(in the rows, 128 means zero)
Each row has a class, written as a number after it.
[117 123 133 135 129 165 140 118 127 138 117 120 139 140 132 142 126 156
 152 112 129 122 113 128 134 106 160 156 127  92 100 123 131 150 115 130
  98 129 149 136 144 141 108 106 141 130 145 133 131 126] -> 4
[130 147 136 116 132 122 124 134 109 134 126 135 115 131 129 123 126 124
 115 127 137 125 132 131 125 141 128 128 120 125 121 146 125 133 138 122
 117 121 125 130 117 127 127 126 125 117 128 129 122 117] -> 0
[ 92 149 112 124 144 131 144 125 112 144 115 154 105 147 124 133 144 108
 132 117 129 119 140 151 110  93 141 153 135  94 133 147 126 134 132 149
  88 109 103 135 102 151 122 121 124 115 140 110 129 177] -> 2
[129 137 124 122 128 128 131 110 111 131 127 119 124 114 130 128 129 127
 122 127 127 122 129 133 122 111 124 122 109 123 128 120 130 139 135 138
 124 123 135 133 108 142 124 110 129 116 142 120 123 128] -> 6
[135 132 116 160 123 104 134 139 122 126 143 157 129 105 131 123 126 142
 133 107 135 129 133 139 112 114 111 141 123 121 113 150 115 130 141 108
 139 140 110 133 126 136 115 103 135 125 109 140 120 120] -> 6
[120 125  95 103 113 124 133 156 108 123 161 158  92  74 172 153 162  99
  94  88 148 143 128 164 131 119 134 113 161 108 176 156 125 128 185 132
 102 131 133 119 101 175 139 133 119 104 104 152 111 129] -> 4
[124 146 128 121 121 114 124 131 111 129 128 131 127 141 143 123 133 130
 124 129 126 124 135 129 124 139 132 136 125 129 118 136 123 127 133 126
 122 126 120 122 128 116 129 132 138 129 131 126 128 114] -> 0
[142 144 102 149 128 141 128  96  90 141 144 116 114 163 129 163 144 172
 151 125 106 140 115 164 112  99 135 128 146  83  99 115 126 143 114 163
 136 150 172 172 166  98 120 108 113 139 134 147 109 128] -> 6
[192 139  68 143  41 127  57 164 163  92  84 159 143 161  52  63  68  44
 106 133  74 107  96  69 103 135 165  11 105 227 171 107 146 116  90 166
  85 128 139   5  41 124 108 144 102 112 118 140 127 165] -> 1
[130 128 136 117 120 146 145 125 129 135 126 128 127 124 137 138 123 136
 139 114 130 129 120 129 138 120 137 127 122 127 129 131 130 142 134 130
 116 131 143 128 116 132 126 127 135 117 126 122 131 131] -> 4
[107 114 109 120 128 154 140 104 105 138 119 137 117 126 148 142 118 137
 132 127 126 117 136 127 134 139 153 117 119 111 123 128 139 158 127 167
 106 123 148 136  85 124 104 102 132 117 132 100 133 137] -> 4
[132 118 143 112 124 119 128 118 110 127 135 120 152 115 138 123 115 136
 141 139 133 130 130 125 113 114 131 127 122 147 125 122 130 137 121 125
 115 131 133 134 121 132 121 122 141 134 130 104 142 133] -> 7
[ 95 135 120 128 149 138 130 101 117 134 152 126 144 139 151 145 138 142
 139 119 127 119 137 134 111 141 144 142 135  96 118 118 122 136 117 150
 112 120 130 127 134 123 108 110 130 126 144 134 130 124] -> 2
[119 126 123 125 126 134 140 135 139 120 130 149 110 123 124 138 132 120
 118 122 133 117 139 137 115 110 133 127 138 124 133 132 132 120 136 126
 128 123 131 136 124 135 116 121 114 124 130 122 134 133] -> 2
[124 133 135 125 137 127 131 123 114 130 120 149 127 115 132 135 128 129
 121 127 137 126 133 126 122 132 138 127 123 128 127 125 132 134 132 124
 110 126 140 131 122 133 124 121 130 124 140 116 125 136] -> 5
[134 150 138 148 111 134 131 130 118 128  93 120 127 174 119 142  98 149
 149  99 130 140 103 131 100 132 143 126 107 128 137 143 129 132 119 125
 113 141 145 132 115 129 112 113 137 150 132 113 133 114] -> 4
[115 147 129 129 116 104 129 126 109 145 122 123 133 126 138 118 124 135
 131 114 121 121 133 133 122 123 120 115 102 137 116 127 122 143 134 122
 135 121 126 131  88 123 119 123 136 124 127 109 121 128] -> 6
[132 137 135 136 124 128 127 136 133 129 129 133 134 145 130 138 115 133
 129 124 130 135 127 119 124 133 123 128 133 131 128 127 126 130 124 128
 123 145 134 129 132 123 125 121 137 127 123 117 126 121] -> 3
[115 125 130 133 133 139 136 129 132 127 134 120 116 131 136 121 128 126
 140 116 116 133 124 120 125 115 129 138 131 121 130 129 138 131 119 147
 127 118 149 138 111 144 128 124 111 118 133 115 131 144] -> 2
[146 144 106 114  84 130 126 167  96 134 128 145 134 113 133 123 154 115
 131 110 118  99 109 122  98 129 133  83 163 120 145 106 122 118 139 144
  70 132 153  82 121 135 166 178 160 151 117 153 133 115] -> 7
[127 133 127 121 137 129 131 122 109 133 120 141 138 125 141 141 122 135
 131 123 129 125 125 124 116 134 139 126 125 126 129 127 132 136 129 125
 115 128 144 146 117 118 130 127 131 131 140 107 125 127] -> 5
[131 131 129 129 122 121 118 133 128 124 133 124 135 134 132 110 124 110
 127 111 116 140 119 127 131 137 130 121 125 137 128 135 123 123 126 109
 138 126 142 129 123 129 125 118 128 124 120 136 124 135] -> 1
[115 131 130 134 131 135 124 146 121 132  97 145 135 149 117 101 133  99
 120 121 105 110 130 126 138  90 134 122 129 126 123 127 113 125 105 106
 143 120 117 118 117 133 127 141 145 139 132  93 123 150] -> 1
[144 114 131  95 116 118 115 104 131 128 155  95 142 142 135  98 119 102
 101 126 119 150 107 136 119 130 114 106 112 159 142 140 112 146 146 114
 159 132 126 127  99 120 146 136 108 112 129  98 114 141] -> 1
[ 95 139 136 136 117  87 128 123 133 132 150 138 116 112 165 111 119 133
 148 132 112 135 145 104 167 145 134 128 130 130 103 135 123 112 111 122
 152 141 149  75 107 138 128  94 150 141 119 137 128 104] -> 1
[128 147 132 123 125 122 127 129 116 127 119 125 127 118 142 137 117 144
 133 121 138 129 128 137 110 135 132 134 129 128 128 133 125 133 134 119
 125 129 132 122 128 138 123 127 130 118 126 125 125 132] -> 7
[119 138 141 128 126 129 132 128 133 124 129 135 126 134 134 131 121 134
 130 130 135 136 130 124 141 136 130 133 125 129 119 129 132 137 130 130
 115 129 136 127 127 135 118 125 132 119 122 106 135 130] -> 3
[152 173 119 126 118 130 136 153 116 124 154 160 132 148 107 160  98 129
 141 123 113 136 101 163 107 111 104 124 147 195 133 152 132 124 137  95
 119 139  84 153  97 107 143 112 105 139 107  91 138  84] -> 0
[109 122 148 105 144 136 130 115 141 112 138 117 139 142 135 126 118 123
 128 133 135 159 134 118 136 133 123 142 114 131 138 135 127 129 133 125
 137 125 144 126 116 134 133 122 143  99 137 108 154 132] -> 3
[128 136 131 119 119 123 123 119 128 125 137 125 141 135 124 114 134 107
 129 128 123 143 133 130 142 132 135 124 130 132 121 134 125 119 125 115
 139 129 141 126 124 132 127 114 131 123 122 136 131 132] -> 1
[127 117 139 152 103 122 102 142 129 146 141  92 159 145 130 101 124 118
 135 107 107 135 109 108 113 122 108 106 111 163 118 125 132 131 125  92
 123 119 144 125 135 141 137 128 121 153 112 122 124 116] -> 1
[124 120 134 105 139 127 139 138 109 152 126 158 124 118 133 140 142 131
 119 112 133 120 123 132 109 126 111  99 112 114 129 151 129 131 148 109
  91 115 154 145  98 125 132 120 113 109 125 120 122 129] -> 5
[127 136 124 121 117 118 142 133 134 126 134 136 127 134 140 121 121 133
 141 119 124 141 134 126 144 125 124 141 129 122 110 138 132 127 128 121
 122 140 137 122 117 125 127 119 134 122 117 112 129 119] -> 3
[124 168 182  86 186  97 122  79  38  55 124 183 134  53 163 106 124  64
 149 161 135 109 139  96 189 163 151 144 134  51  88 116 140 122 211 174
  33  81 141 144  86 144 171 193 206  90 127 153 178 169] -> 0
[128 128 134 129 124 128 133 130 132 125 131 134 127 137 133 128 120 135
 134 124 130 139 129 124 133 127 126 135 133 126 123 134 125 127 124 131
 125 141 133 130 132 129 128 123 135 127 120 113 131 121] -> 3
[138 134 116 131 119 126 125 130 116 125 123 125 128 126 132 137 128 134
 132 125 132 125 130 125 113 125 134 122 140 127 127 133 122 129 127 122
 125 142 128 124 130 135 132 124 134 117 125 130 117 118] -> 7
[126 142 123 117 126 114 133 115 100 126 116 119 132 115 142 125 129 136
 140 127 130 134 144 131 114 130 143 140 128 115 125 131 129 141 134 127
 124 130 142 134 120 136 124 120 133 115 133 128 119 134] -> 7
[153 135 118 132 116 119 132 129 110 131 131 116 118 118 140 136 133 144
 133 109 133 128 123 130 113 113 131 117 139 110 127 149 126 131 127 123
 122 144 145 137 132 137 130 123 136 114 119 130 110 109] -> 7
[126 138 128 131 125 124 127 116 109 134 119 125 123 127 131 122 127 131
 137 127 129 127 129 135 135 129 119 137 107 127 117 125 135 132 133 133
 132 122 125 139 112 138 124 114 135 126 129 116 135 133] -> 6
[ 96 146 151 188 136 108 103 107 138 113 122 100 153 170 124 159 112 139
 141 116 102 138 147  98 127 196 145  76  98  94  98 108 147 141 111 146
 157 155 189 155  69  83  79 100 125 112 126 147 128 106] -> 1
[132 123 119 134 142 128 132 122 114 131 137 139 130 116 136 149 134 136
 134 127 142 139 142 127 126 119 137 137 133 120 120 126 134 128 119 123
 129 143 137 145 138 129 121 110 121 118 138 131 113 124] -> 5
[116 128 128 127 136 137 124 126 114 132 130 136 139 135 133 128 135 122
 139 124 132 132 128 120 123 116 138 114 118 129 125 117 138 133 123 126
 103 115 129 122 115 125 129 130 125 134 140 108 135 131] -> 5
[132 109 121 158 128 174 106 128 181 150 133 100  92 130 123 135 140 134
 172 108 130 172 100 115 140 165 151 167 124 120 119 130 147 153 140 181
  98 142 159 111 196 141 152 111  69  91  84 211 106 185] -> 4
[125 145 123 121 121 144 135 139 138 124 125 123 117 129 127 132 136 124
 125 116 136 127 132 144 136 126 135 134 147 117 119 124 141 120 128 135
 146 127 130 152 124 130 129 119 110 124 138 123 125 128] -> 2
[139 131 137 108 130 111 139 121 102 126 132 133 124 110 147 118 133 135
 118 117 131 131 148 136 115 120 129 128 114 129 135 156 117 135 156 119
 123 123 140 162 133 131 122 127 140 115 121 119 130 117] -> 0
[134 113 102  94 113 134 137 123 122 123 154 135 121 106 121 135 128 138
 128 124 123 135 131 142 119  83 146 116 143 133 125 130 135 131 126 134
 131 136 148 150 133 126 119  83 105 113 157 132 118 132] -> 2
[133 150 124  95 130 119 127 118 112 135 128 118 132 140 129 130 132 124
 119 123 126 132 136 141 124 130 139 135 116 103 118 147 119 127 136 132
 116 130 135 127 118 125 130 136 121 105 143 144 118 124] -> 0
[165 140 115 138 155 188 170 160 154 150  53 164 106 119 128 147 105 236
 136  86 164  96  76 171 111 146 148 171 106  80 138 211  92 171 186 112
 145 107 155 152 218 159 130 152 125  80 162 176 133 191] -> 4
[133 174 118 129 113 128 114 120 102 140 130 135 158 130 142 137 145 123
 149 154 132 123 122 116 139 162 106 129 123 115 123 102 145 127 148 146
 118 134 118  88 111 148 155 121 135 127 148 137 136 128] -> 6
[157  86 143  97 126 123 129  99 185 138 100 116  99  41 152  52 157  85
  65 106 165 109 179  80 102 142 168 144  83  56 143 126  92 166 140 151
 181 142 145  85 122 133  88 116  57 104  91 138  39 128] -> 6
[134 126 122 148 137 127 135 140 109 121 116 152 145 127 148 133 137 133
 130 110 142 117 135 122 100 131 123 113 125 107 123 130 119 113 139 118
 111 132 139 118 130 124 134 144 134 144 121 127 127 104] -> 5
[128 151 137 113 122 110 132 127 104 127 119 128 132 120 147 128 130 130
 125 135 137 118 139 130 113 141 126 130 135 115 127 130 130 131 140 121
 121 123 140 137 113 135 127 132 141 122 127 117 128 126] -> 7
[137 128 126 115 110 146 140 141 121 135 118 150 140 142 132 147 126 144
 122 117 126 113 114 143 121 120 137 116 128 104 122 135 129 132 127 125
 108 131 158 136 136 120 113 131 141 142 138 116 137 140] -> 4
[188 138 133  69 142 165 127 119 139 170 166 131 121 123 153 108 138  82
  60 135 154 114 136 153 157 236  98  63 119 177 176 136  99 175 214 146
 134 151 127 119 119 176 165 143 162  48 119 134 130 138] -> 1
[127 115 129 152 128 126 104 120 123 137 151 133 115 103 147 172  97 132
 131 137 133 131 112 110 127 135 136  96 125 146 111 120 127 140 160 150
 106 152 156 111 123 146 136 115 109 134 113 154 133 120] -> 6
[132 143 124 121 123 117 121 132 119 129 122 111 121 132 141 128 123 135
 130 121 133 131 128 139 110 132 130 135 133 125 126 134 133 141 134 124
 135 128 137 141 116 126 128 133 131 108 121 119 121 132] -> 7
[128 145 104 111 141 142 138 125 107 122 124 133 102 127 131 150 126 140
 134 124 140 140 145 140 129 121 156 145 131 109 124 149 118 126 127 132
 140 142 131 145 143 132 122 114 119 117 144 128 115 113] -> 0
[143 128 125 125 124 123 128 123 111 126 124 122 128 113 134 131 133 126
 129 127 134 131 128 122 117 129 138 134 139 116 123 133 123 131 131 120
 122 140 139 121 134 143 132 126 118 114 123 142 109 119] -> 7
[116 143 120 137 125 121 136 119 100 130 117 139 114 126 135 131 131 138
 135 127 118 120 129 137 134 117 134 137 122 116 113 120 129 133 124 140
 126 122 128 141 114 140 115 104 134 121 140 120 127 133] -> 6
[131 133 130 127 111 142 137 126 123 125 143 124 122 148 146 146 134 138
 143 115 115 134 108 125 155 139 140 117 139 114 118 111 133 139 129 130
 114 140 150 132 110 123 118 129 134 115 133 143 124 122] -> 4
[131 119 121 125 137 123 139 128  90 130 134 152 118 134 139 127 141 136
 158 110 121 138 120 131 143 125 134 128 123 108 109 136 138 124 116 121
 106 130 140 147 110 129 124 119 132 122 127 110 129 116] -> 5
[125 143 129 119 119 119 130 123 111 127 118 121 135 121 143 126 127 137
 132 131 141 128 140 131 113 132 134 132 131 124 123 130 128 133 133 125
 121 127 136 126 120 136 125 125 141 120 128 123 131 129] -> 7
[115 149 138 134 115 132 128 131 130 123 122 146 126 164 121 149 135 134
 145 125 127 134 131 135 138 123 133 128 132 102 129 126 132 116 117 131
 124 141 131 119 116 135 113 129 145 133 128 128 141 134] -> 4
[134  94 121 107 130 120 149 138 132 108 168 139 115  79 164 133 129 128
 130  92 128 147 107 124 105 120 123  83  99 150 139 121 128 143 169 127
  98 146 140 123 117 106 152 122 113 118 136 107 116 129] -> 5
[110 107 124 141 114 163 109 161 152 125 113 145 118 107 125 138 131  92
 117 153 139 111 141 107 140 126 143  96 122 160 145  76 168 114 116 182
  77 127 136  50 154 158 124 125 122 165 131 116 159 140] -> 3
[115 159 129 170 115 128  83 170  85 162 123 144 114 159 137 152 103 122
 174 127  98 108 126 112 166 119 112 107 116 132  83  93 176 149 101 138
 120 145 125 161  93 162 115 127 161 151 112  28 139 126] -> 6
[129 133 119 121 134 130 117 139 112 126 135 141 124 126 131 131 121 130
 132 126 128 133 132 133 121 124 127 139 129 126 122 139 128 124 131 129
 126 136 119 132 131 125 131 115 124 127 130 128 125 118] -> 0
[130 181 116 109  97 129 101 197 110  97 109 178 180 126  52 130 134  97
 112 112 141 125 127 134  88 124  85 104 167 132 139 118 127  81  95  83
 145 134 114 136  53 135 128 119 108 110 134 122  93 117] -> 2
[126 149 132  95 136 132 121 130 126 136 135 129 134 119 130 149 116 137
 106 146 127 124 123 152 133 142 141 134 130 130 107 135 135 139 135 138
 133 125 138 125 133 113 132 115 104 109 153 137 128 123] -> 0
[150 118 133 125 115 126 115 156 137 132 137 132 126 128 114 129 120 118
 128 133 130 118 122 134 120 106 106 118 141 133 122 124 150 115 111 121
 124 139 124 143 114 120 124 127 126 135 115 118 134 131] -> 7
[111 118 122 130 132 121 123 122 142 132 127 129 133 118 132 115 123 129
 118 114 124 137 132 134 127 135 138 138 129 124 128 146 110 128 111 126
 156 147 136 122 124 117 122  95 138 134 126 130 114 139] -> 1
[124 153 151 129 134 115 113 130 121 133 119 143 113 139 108 148  99 137
 139 126 116 121 119 130 123 114 130 132 117 144 136 141 129 131 109 119
 123 137 111 135  96 117 112 133 127 141 122  99 127 119] -> 0
[135 133 147 127 125 122 119 117 109 137 150 139 155  90 139 122 126 128
 132 147 135 117 138 101 122 133 109 140 113 117 112 107 132 130 121 132
 121 122 141 120 140 157 120 109 136 130 130 122 128 132] -> 6
[156 127 119 100 123 115 137 124 112 111 115 144  97  98 117 104 110 120
 130 120 121 141 160 145 144 102 149 140 114 132 129 151 138 124 132 129
 157 136 132 144  98 131 107 116 110 109 120 119 127 120] -> 0
[125 151 126 137 140 133 128 123 128 141 123 124 140 128 133 129 113 134
 131 119 117 118 129 136 115 133 136 128 116 135 133 128 131 145 116 140
 121 127 155 134 130 128 113 103 151 119 137 124 128 144] -> 1
[128 136 125 138 126 133 137 128 133 120 129 133 131 143 142 128 117 149
 148 123 124 136 118 117 138 134 124 145 133 128 119 130 126 128 113 133
 119 140 135 128 139 123 128 118 144 131 127 106 128 122] -> 3
[124 125 125 117 138 119 122 143 102 114 141 179 111 132 121 121 142 123
 128 128 138 134 127 139 111 126 116 143 143 110 138 162 110 115 142 116
 123 129 104 127 108 129 132 126 127 125 109 131 134 113] -> 0
[117 129 133 129 117 142 133 127 135 134 133 132 133 139 140 131 121 133
 137 123 133 136 121 121 126 131 131 118 122 123 122 130 130 142 141 137
 106 129 149 106 100 132 125 113 123 116 124 139 135 134] -> 4
[138 132 135 132 125 146 146 115 119 133 122 121 113 149 131 136 129 139
 140 117 129 139 124 132 146 124 141 125 119 107 125 138 132 145 128 133
 131 135 147 141 110 145 109 118 114 108 132 126 120 126] -> 4
[121 125 140 140 128 134 112 120 115 123 130 119 155 137 121 133 140 126
 129 132 109 119  97 124 140 128 148 111 131 135 117 112 131 132 100 125
 104 119 158 125 150 121 117 129 145 136 141 141 133 136] -> 1
[135 137 127 110 133 126 128 122 115 128 123 132 132 121 129 124 123 114
 111 127 121 130 144 143 133 120 141 125 126 126 123 140 131 137 131 113
 147 124 166 166 133 130 111 107 136 111 133 118 124 144] -> 1
[135 140 129 138 122 120 125 118 114 134 130 128 132 125 128 132 128 136
 125 121 129 124 117 125 120 137 117 126 117 114 115 131 119 131 132 124
 138 131 129 127 117 124 130 121 129 120 127 134 119 121] -> 6
[117 142 171 158 125 148 142 108 107 139  49 160 152 166 115 113 118 107
 113 159 178  97 173 121 156 252 151 154 108 119  87 127 113 109 105 132
 116 109 101 141 165 132  80 159 140 212  89  97 154 159] -> 4
[110 129  97 128 114 167  99 105 146 112 138  92 120 154 116 122 135  98
 134 153 117 145 123 112 157 114 164 114 137 146 118  76 145 130 108 141
 128 135 132  74 149 132 135  94 112 141 173 155 122 135] -> 1
[136 137 127 136 121 126 124 130 123 120 116 140 135 157 128 130 120 134
 138 124 122 129 130 126 133 128 124 134 137 123 116 126 130 125 118 120
 118 152 137 143 123 125 115 117 145 140 113 103 124 100] -> 3
[123 123 129 147 141 129 147 134 121 130 108 162 124 131 135 147 124 145
 133 115 128 125 124 126 119 132 134 124 125 122 123 146 127 117 118 116
 117 134 141 143 120 112 118 106 125 141 128 118 131 118] -> 5
[135 132 112 129 133 116 152 107 114 119 128 145 145 117 180 137 132 122
 116 135 109 141 154 114 149 162 135 158 149 112 143 137 125 124 149 134
 134 157 146 138 138 149 129  95 141 122 140 132 123 112] -> 3
